Below are the code and all the weights of a small trained network. Each question names an input and a class and asks about switching units off, where a switched-off unit gives its printed mean instead of its output.

import numpy as np


def w(rows, s, z=0):
    codes = np.array(rows[::2]) - 128.0
    scale = np.full(codes.shape[1], s)
    scale[-1] = z or s
    return codes * scale


def norm(h):
    return h / np.sqrt((h * h).mean(-1, keepdims=True) + 1e-5)


def f(y):
    return np.maximum(y, 0)


def log_softmax(a):
    a = a - a.max(-1, keepdims=True)
    return a - np.log(np.exp(a).sum(-1, keepdims=True))


def net(x, mask):
    res = np.array(x, float).reshape(1, 2) / 4 @ E
    u = 0
    for l in range(2):
        y = f(norm(res) @ A[l][:, :-1].T + A[l][:, -1])
        res = res + np.where(mask[u : u + 14], y, B[l][:, -1]) @ B[l][:, :-1]
        u += 14
    return log_softmax(norm(res)[-1] @ U[:, :-1].T + U[:, -1])


A, B = {}, {}
E = w([
[246,74,173,85,47,144],'x0',
[162,246,151,248,38,102],'x1',
],0.0014)
A[0] = w([
[198,122,180,81,139,143,236],'0.n0',
[103,83,152,146,128,127,115],'0.n1',
[94,181,55,129,228,140,208],'0.n2',
[99,71,88,54,71,82,146],'0.n3',
[102,139,142,222,145,103,65],'0.n4',
[174,123,75,106,167,173,135],'0.n5',
[193,116,220,114,109,61,128],'0.n6',
[117,115,16,91,141,166,100],'0.n7',
[123,136,2,193,141,128,205],'0.n8',
[127,107,133,87,180,109,161],'0.n9',
[116,234,160,212,106,92,246],'0.n10',
[146,34,102,190,236,208,102],'0.n11',
[194,139,20,156,94,152,113],'0.n12',
[68,126,178,72,201,154,94],'0.n13',
],0.0019,0.0011)
B[0] = w([
[71,81,3,189,238,8,197],'0.n0',
[143,142,169,148,149,112,137],'0.n1',
[170,30,92,193,68,120,218],'0.n2',
[154,156,228,127,119,141,171],'0.n3',
[158,48,110,110,87,142,163],'0.n4',
[122,128,193,126,95,71,155],'0.n5',
[89,47,102,147,187,64,178],'0.n6',
[108,136,197,121,155,95,162],'0.n7',
[172,95,111,125,49,134,188],'0.n8',
[98,146,210,169,78,154,174],'0.n9',
[75,61,218,2,179,136,251],'0.n10',
[127,181,220,108,93,120,176],'0.n11',
[112,134,176,78,199,142,152],'0.n12',
[151,154,187,91,123,64,178],'0.n13',
],0.0016,0.0024)
A[1] = w([
[170,202,137,190,88,93,253],'1.n0',
[116,64,168,104,144,128,138],'1.n1',
[59,181,104,115,171,134,192],'1.n2',
[118,124,164,105,133,112,141],'1.n3',
[92,143,78,163,152,141,21],'1.n4',
[191,122,67,106,85,153,20],'1.n5',
[143,117,43,99,183,130,132],'1.n6',
[177,89,177,111,94,173,148],'1.n7',
[142,128,110,99,156,101,81],'1.n8',
[152,105,161,114,101,101,166],'1.n9',
[134,131,161,137,134,57,149],'1.n10',
[107,94,129,132,96,175,140],'1.n11',
[200,129,98,90,109,159,51],'1.n12',
[156,254,157,165,110,136,94],'1.n13',
],0.0039,0.00055)
B[1] = w([
[106,83,148,45,158,144,224],'1.n0',
[138,162,131,132,107,143,253],'1.n1',
[251,96,109,167,97,82,194],'1.n2',
[152,143,123,150,106,141,185],'1.n3',
[202,75,64,167,115,93,160],'1.n4',
[133,98,64,219,194,59,148],'1.n5',
[108,203,189,133,61,164,164],'1.n6',
[112,147,98,172,168,111,213],'1.n7',
[116,155,148,129,125,143,157],'1.n8',
[98,146,114,171,102,125,216],'1.n9',
[101,154,80,111,124,181,206],'1.n10',
[98,189,125,117,146,141,145],'1.n11',
[96,111,102,161,170,74,153],'1.n12',
[110,100,172,64,174,162,199],'1.n13',
],0.0034,0.0027)
U = w([
[75,78,254,7,190,168,166],'0',
[184,41,48,232,165,30,169],'1',
[57,248,108,196,39,216,138],'2',
[217,184,85,91,111,179,2],'3',
],0.0075,0.0061)

Each question gives the input, the list of numbers given to net, and the class t.
The units are the neurons (one row each of A and B). Each row of codes is followed by its name. A weight is (code - 128) times the scale printed after its matrix; where a second scale follows, it is the last column's (A, B and U).
mask holds one flag per neuron, layer by layer. A switched-off neuron (its flag False) gives its mean, the last column of its row in B, instead of its output. The means were averaged over made-up inputs and are rounded, as every weight is.
A unit's drop is (log p(t) with every unit on - log p(t) with that unit switched off) / (log p(t) with every unit on - log p(t) with every unit switched off).
The circuit of an input: a set's keep is (log p(t) with only the set's units on - log p(t) with every unit switched off) / (log p(t) with every unit on - log p(t) with every unit switched off). Starting from the 12 units with the biggest drops (on a tie, the unit counted first), units are removed one at a time, each time the one whose removal leaves the highest keep (on an exact tie, the one counted first), for as long as the keep stays at least 0.8.
units of the circuit, in order: the units of the circuit, biggest drop first
top k neurons: the k neurons with the biggest drops, biggest first
top k neurons in layer l: the k neurons of layer l with the biggest drops, biggest first
drop of u: that unit's drop, to one decimal
input [6,6], class 0: units of the circuit, in order -> 1.n0; 1.n13
input [-8,-7], class 1: units of the circuit, in order -> 1.n2; 0.n10
input [3,0], class 2: top 3 neurons in layer 0 -> 0.n0; 0.n2; 0.n6
input [-7,6], class 1: top 2 neurons in layer 1 -> 1.n4; 1.n2
input [4,4], class 0: top 2 neurons -> 1.n0; 0.n2
input [-5,5], class 0: units of the circuit, in order -> 1.n13; 1.n0
input [-7,-6], class 1: top 4 neurons -> 1.n2; 0.n10; 1.n0; 1.n13
input [0,1], class 2: top 2 neurons -> 1.n0; 1.n13
input [5,4], class 1: top 3 neurons in layer 1 -> 1.n5; 1.n7; 1.n9
input [3,-3], class 2: top 3 neurons in layer 1 -> 1.n0; 1.n13; 1.n1
input [7,8], class 0: top 4 neurons -> 1.n0; 1.n13; 0.n2; 1.n2
input [2,0], class 2: top neuron in layer 1 -> 1.n6
input [6,-4], class 1: top 2 neurons -> 0.n10; 1.n0
input [-1,-3], class 2: top 3 neurons -> 0.n10; 1.n0; 1.n13
input [-4,3], class 1: top neuron -> 0.n10
input [-8,-6], class 1: top 3 neurons -> 1.n2; 0.n10; 1.n0
input [8,-6], class 1: top 2 neurons -> 0.n10; 1.n0
input [7,7], class 0: drop of 0.n12 -> 0.1
input [-5,6], class 0: drop of 1.n13 -> 0.2
input [-2,-3], class 2: drop of 1.n13 -> 0.2
